Here is a tiny trained network, its code and every weight. The questions are about switching its units off for an input and a class, where a switched-off unit gives its printed mean instead of its output.

import numpy as np


def w(rows, s, z=0):
    codes = np.array(rows[::2]) - 128.0
    scale = np.full(codes.shape[1], s)
    scale[-1] = z or s
    return codes * scale


def f(y):
    return y / 2 * (1 + np.tanh(0.7978845608 * (y + 0.044715 * y**3)))


def log_softmax(a):
    a = a - a.max(-1, keepdims=True)
    return a - np.log(np.exp(a).sum(-1, keepdims=True))


def net(x, mask):
    res = np.array(x, float).reshape(1, 4) / 4 @ E
    y = f(res @ A[0][:, :-1].T + A[0][:, -1])
    res = res + np.where(mask, y, B[0][:, -1]) @ B[0][:, :-1]
    return log_softmax(res[-1] @ U[:, :-1].T + U[:, -1])


A, B = {}, {}
E = w([
[177,162,164,170,79,177,107,215,143,207],'x0',
[64,123,120,101,2,50,71,146,98,167],'x1',
[115,150,205,97,89,153,177,102,55,170],'x2',
[153,215,95,58,166,85,192,167,133,187],'x3',
],0.0095)
A[0] = w([
[28,60,91,150,60,81,85,110,93,126,172],'neuron 0',
[63,72,89,108,86,92,105,106,122,92,174],'neuron 1',
[141,178,133,37,166,103,187,142,80,197,192],'neuron 2',
[41,193,97,104,168,82,156,96,114,118,225],'neuron 3',
[139,146,155,112,86,169,158,243,112,187,186],'neuron 4',
[168,98,184,169,103,175,99,159,118,125,214],'neuron 5',
[140,140,165,183,82,137,152,138,73,165,210],'neuron 6',
[183,205,77,132,180,134,154,104,211,133,190],'neuron 7',
[136,128,70,124,210,139,132,142,184,87,202],'neuron 8',
[24,106,99,55,77,85,104,78,99,75,221],'neuron 9',
[151,64,140,157,157,172,120,130,140,63,252],'neuron 10',
[175,186,81,114,162,128,169,181,178,121,191],'neuron 11',
[186,87,110,140,227,143,159,101,214,109,199],'neuron 12',
[139,84,126,187,187,172,129,120,175,56,238],'neuron 13',
[142,229,135,92,80,102,155,170,138,255,244],'neuron 14',
[162,104,233,178,116,223,109,102,131,117,152],'neuron 15',
[107,138,187,89,26,113,108,144,150,211,218],'neuron 16',
],0.0073,0.0037)
B[0] = w([
[40,201,87,174,121,55,170,116,135,146,244],'neuron 0',
[72,154,109,203,135,43,189,109,145,139,209],'neuron 1',
[197,56,208,125,139,175,184,212,87,149,218],'neuron 2',
[170,76,170,174,157,107,203,142,104,94,196],'neuron 3',
[111,164,105,31,139,224,26,133,100,196,219],'neuron 4',
[62,202,165,111,60,181,126,67,134,115,220],'neuron 5',
[104,225,170,109,136,229,94,137,55,160,206],'neuron 6',
[157,74,109,56,171,81,116,194,218,146,206],'neuron 7',
[212,22,54,69,143,47,117,129,240,40,212],'neuron 8',
[134,154,161,198,125,30,198,134,101,128,249],'neuron 9',
[73,140,112,81,40,136,164,18,145,70,239],'neuron 10',
[160,93,101,112,171,71,109,156,174,179,196],'neuron 11',
[159,71,73,18,147,104,128,87,212,82,243],'neuron 12',
[103,97,72,29,41,153,109,48,232,37,253],'neuron 13',
[112,156,144,87,177,187,96,254,79,238,254],'neuron 14',
[43,155,177,88,81,212,174,60,134,148,250],'neuron 15',
[109,215,146,184,48,121,63,208,72,151,243],'neuron 16',
],0.0062,0.0085)
U = w([
[122,187,140,130,114,163,34,182,62,200,14],'0',
[178,57,46,87,130,104,112,95,211,49,89],'1',
[91,173,118,254,123,50,165,121,128,133,215],'2',
[194,92,122,107,227,124,145,195,172,183,254],'3',
[94,148,165,111,88,195,147,49,143,108,133],'4',
[199,99,202,177,150,136,207,149,63,111,124],'5',
],0.0078,0.00087)

Each question gives the input, the list of numbers given to net, and the class t.
The units are the neurons (one row each of A and B). Each row of codes is followed by its name. A weight is (code - 128) times the scale printed after its matrix; where a second scale follows, it is the last column's (A, B and U).
mask holds one flag per neuron, in row order. A switched-off neuron (its flag False) gives its mean, the last column of its row in B, instead of its output. The means were averaged over made-up inputs and are rounded, as every weight is.
A unit's drop is (log p(t) with every unit on - log p(t) with that unit switched off) / (log p(t) with every unit on - log p(t) with every unit switched off).
The circuit of an input: a set's keep is (log p(t) with only the set's units on - log p(t) with every unit switched off) / (log p(t) with every unit on - log p(t) with every unit switched off). Starting from the 12 units with the biggest drops (on a tie, the unit counted first), units are removed one at a time, each time the one whose removal leaves the highest keep (on an exact tie, the one counted first), for as long as the keep stays at least 0.8.
units of the circuit, in order: the units of the circuit, biggest drop first
most important unit: the unit with the biggest drop
k most important neurons: the k neurons with the biggest drops, biggest first
drop when u is switched off: that unit's drop, to one decimal
input [1,-4,-4,5], class 1: units of the circuit, in order : (neuron 8)
input [2,-4,-4,4], class 1: 2 most important neurons : (neuron 8; neuron 12)
input [-8,1,0,-3], class 2: units of the circuit, in order : (neuron 9; neuron 1)
input [-7,6,7,7], class 5: 2 most important neurons : (neuron 2; neuron 3)
input [2,5,1,-6], class 2: units of the circuit, in order : (neuron 0; neuron 1)
input [-2,-8,2,5], class 1: 2 most important neurons : (neuron 12; neuron 8)
input [6,-8,1,0], class 1: 2 most important neurons : (neuron 12; neuron 7)
input [7,-7,-8,6], class 1: 3 most important neurons : (neuron 8; neuron 12; neuron 13)
input [-6,5,6,7], class 5: 2 most important neurons : (neuron 2; neuron 3)
input [8,-5,5,-2], class 0: 2 most important neurons : (neuron 4; neuron 14)
input [0,2,-2,1], class 2: 2 most important neurons : (neuron 4; neuron 12)
input [0,3,6,-3], class 0: drop when neuron 16 is switched off : 0.1
input [1,5,-7,4], class 3: drop when neuron 10 is switched off : 0.2
input [2,-4,3,2], class 3: most important unit : neuron 16
input [0,-3,5,2], class 3: drop when neuron 5 is switched off : 0.2
